Below is a small trained network, with its code and all its weights. Each question gives an input and a target symbol and asks what happens when units are switched off, that is, made to give their printed mean instead of their output.

import numpy as np


def w(rows, s, z=0):
    codes = np.array(rows[::2]) - 128.0
    scale = np.full(codes.shape[1], s)
    scale[-1] = z or s
    return codes * scale


def f(y):
    return y / 2 * (1 + np.tanh(0.7978845608 * (y + 0.044715 * y**3)))


def softmax(a):
    e = np.exp(a - a.max(-1, keepdims=True))
    return e / e.sum(-1, keepdims=True)


def log_softmax(a):
    a = a - a.max(-1, keepdims=True)
    return a - np.log(np.exp(a).sum(-1, keepdims=True))


def net(x, mask):
    ids = ['ΦΩβγεηθλμπτ'.index(c) for c in x.split()]
    T = len(ids)
    res = E[ids] + P[:T]
    u = 0
    for l in range(2):
        r = res
        for j in range(2):
            rows = slice(2 * j, 2 * j + 2)
            q, k, v = (r @ M[l][rows].T for M in (Q, K, V))
            z = softmax(np.where(np.tri(T) > 0, q @ k.T / 2**0.5, -1e9)) @ v
            o = O[l][rows]
            res = res + np.where(mask[u + j], z, o[:, -1]) @ o[:, :-1]
        u += 2
        y = f(res @ A[l][:, :-1].T + A[l][:, -1])
        res = res + np.where(mask[u : u + 4], y, B[l][:, -1]) @ B[l][:, :-1]
        u += 4
    return log_softmax(res[-1] @ U[:, :-1].T + U[:, -1])


Q, K, V, O, A, B = {}, {}, {}, {}, {}, {}
E = w([
[245,100,105,198,132,178,153],'Φ',
[238,145,156,152,241,131,218],'Ω',
[234,129,116,149,128,168,156],'β',
[174,152,80,202,69,136,120],'γ',
[180,139,89,180,63,156,100],'ε',
[241,111,154,168,44,177,174],'η',
[156,195,99,166,39,103,153],'θ',
[170,195,218,147,212,146,72],'λ',
[159,223,100,181,242,87,96],'μ',
[141,185,89,84,26,140,56],'π',
[135,253,174,157,119,56,148],'τ',
],0.017)
P = w([
[100,136,130,189,138,246,165],'0',
[114,134,135,167,136,227,178],'1',
[117,143,137,149,138,210,177],'2',
[127,135,134,148,133,190,166],'3',
[132,132,136,141,134,172,155],'4',
[147,127,137,136,131,159,152],'5',
[158,121,136,132,132,144,138],'6',
[156,114,137,128,129,129,131],'7',
[174,113,140,129,137,112,126],'8',
[172,107,140,123,131,102,113],'9',
[185,105,137,121,137,88,104],'10',
[190,100,140,122,137,73,97],'11',
[205,89,144,121,141,69,93],'12',
[218,102,135,115,155,50,100],'13',
],0.012)
Q[0] = w([
[148,114,103,120,126,103,130],'L0H1',
[249,153,110,215,126,159,80],'L0H1',
[102,57,96,134,132,112,131],'L0H2',
[186,160,122,171,103,139,121],'L0H2',
],0.014)
K[0] = w([
[178,67,164,189,105,131,100],'L0H1',
[145,74,146,66,120,2,95],'L0H1',
[148,121,122,213,67,242,152],'L0H2',
[194,100,176,114,105,16,70],'L0H2',
],0.0092)
V[0] = w([
[59,136,247,105,166,33,213],'L0H1',
[143,208,81,3,106,107,128],'L0H1',
[133,5,101,97,81,204,154],'L0H2',
[144,157,161,162,6,106,197],'L0H2',
],0.007)
O[0] = w([
[147,33,136,112,71,87,158,2],'L0H1',
[58,179,145,11,167,199,111,140],'L0H1',
[197,231,157,96,153,51,195,48],'L0H2',
[96,93,99,143,62,131,247,185],'L0H2',
],0.012,0.0074)
A[0] = w([
[170,104,194,182,75,196,55,252],'L0N1',
[72,160,255,103,104,137,21,2],'L0N2',
[85,61,87,112,221,121,186,134],'L0N3',
[172,144,78,50,44,116,94,106],'L0N4',
],0.0068,0.0034)
B[0] = w([
[66,214,128,158,164,255,195,247],'L0N1',
[221,69,120,90,66,89,216,168],'L0N2',
[27,91,186,170,162,211,162,127],'L0N3',
[35,166,168,131,212,188,196,140],'L0N4',
],0.0062,0.012)
Q[1] = w([
[117,98,162,84,164,114,124],'L1H1',
[142,97,152,108,211,101,157],'L1H1',
[127,143,62,127,127,158,168],'L1H2',
[145,229,161,238,102,252,121],'L1H2',
],0.011)
K[1] = w([
[145,164,104,121,158,156,187],'L1H1',
[110,132,86,144,83,120,111],'L1H1',
[179,91,194,111,158,139,147],'L1H2',
[138,22,216,75,200,100,2],'L1H2',
],0.0094)
V[1] = w([
[104,156,120,158,103,92,122],'L1H1',
[148,103,182,132,152,119,110],'L1H1',
[117,167,140,149,63,144,46],'L1H2',
[145,140,254,124,89,161,161],'L1H2',
],0.01)
O[1] = w([
[81,145,97,172,90,150,98,82],'L1H1',
[134,91,152,147,184,148,103,45],'L1H1',
[130,124,132,115,66,218,94,135],'L1H2',
[138,153,220,137,129,83,8,254],'L1H2',
],0.014,0.0077)
A[1] = w([
[82,129,112,104,135,128,106,253],'L1N1',
[53,132,88,94,62,52,118,141],'L1N2',
[138,124,176,150,103,121,168,90],'L1N3',
[60,93,172,2,70,76,160,195],'L1N4',
],0.009,0.0038)
B[1] = w([
[144,70,254,212,219,208,223,246],'L1N1',
[80,125,127,79,184,13,185,187],'L1N2',
[166,236,174,50,94,117,122,250],'L1N3',
[211,7,90,60,151,166,80,178],'L1N4',
],0.0085,0.0025)
U = w([
[69,196,160,198,146,200,165,142],'Φ',
[134,117,140,101,179,156,154,254],'Ω',
[221,111,62,50,137,163,85,215],'β',
[87,164,13,166,98,141,49,110],'γ',
[100,180,25,148,104,161,51,87],'ε',
[195,146,143,92,64,156,150,59],'η',
[92,137,71,80,69,113,101,203],'θ',
[161,122,130,128,100,198,16,110],'λ',
[140,123,35,131,160,230,123,84],'μ',
[40,232,106,2,201,206,105,94],'π',
[44,71,209,150,106,179,181,97],'τ',
],0.0052,0.0094)

Each question gives the input, a string of symbols that net reads in full, and the target symbol t.
The units are the heads (2 rows each of Q, K, V and O) and the neurons (one row each of A and B). Each row of codes is followed by its name. A weight is (code - 128) times the scale printed after its matrix; where a second scale follows, it is the last column's (O, A, B and U).
mask holds one flag per unit, layer by layer, with each layer's heads first. A switched-off unit (its flag False) gives its mean, the last column of its rows in O or B, instead of its output. The means were averaged over made-up inputs and are rounded, as every weight is.
A unit's drop is (log p(t) with every unit on - log p(t) with that unit switched off) / (log p(t) with every unit on - log p(t) with every unit switched off).
top k neurons: the k neurons with the biggest drops, biggest first
k most important neurons of layer l: the k neurons of layer l with the biggest drops, biggest first
heads that matter: for each layer, one digit per head in row order, 1 if its drop is at least 0.15 and else 0, layers parted by /
drop of u: that unit's drop, to one decimal
input π τ γ Φ Φ τ γ τ θ μ θ γ, target μ: heads that matter -> 01 / 01
input Φ η ε Ω π Φ π Φ θ, target Ω: heads that matter -> 11 / 01
input π π τ π Φ ε ε θ μ ε λ Φ μ Φ, target μ: top 2 neurons -> [L0N1; L0N2]
input Φ Φ η η π π β, target π: top neuron -> [L0N2]
input π π Φ λ Φ θ γ, target λ: heads that matter -> 00 / 01
input Φ β γ ε ε Φ θ, target θ: top 3 neurons -> [L0N1; L1N2; L1N1]
input Φ β Ω ε, target Ω: top 2 neurons -> [L0N1; L0N3]
input η τ π η π π π, target π: heads that matter -> 10 / 00
input π λ Φ θ Φ π Φ π η θ η τ, target λ: heads that matter -> 01 / 11
input η ε Φ θ β η η Ω π π, target Ω: heads that matter -> 00 / 01
input π Φ η θ Φ λ β, target λ: heads that matter -> 01 / 01
input η η Φ μ τ γ λ λ, target λ: heads that matter -> 11 / 01
input π λ ε π Φ, target π: heads that matter -> 10 / 00
input π ε τ ε, target τ: heads that matter -> 11 / 00
input Φ Ω Ω τ, target Ω: heads that matter -> 10 / 01
input λ γ γ Φ Φ Φ η, target η: most important neuron of layer 1 -> [L1N3]
input π ε γ λ ε θ η μ Ω π, target Ω: top 2 neurons -> [L0N2; L1N1]
input Φ β τ θ, target τ: 2 most important neurons of layer 1 -> [L1N1; L1N2]
input π γ η η μ Φ η, target μ: drop of L1H2 -> 0.9
input Φ Φ Φ Φ Φ η, target η: drop of L0H2 -> 1.1
input Φ λ ε μ λ Φ τ Φ π π μ μ ε β, target μ: drop of L1H2 -> 0.8
input γ Φ λ η Φ π η η Φ τ, target τ: most important neuron of layer 1 -> [L1N1]
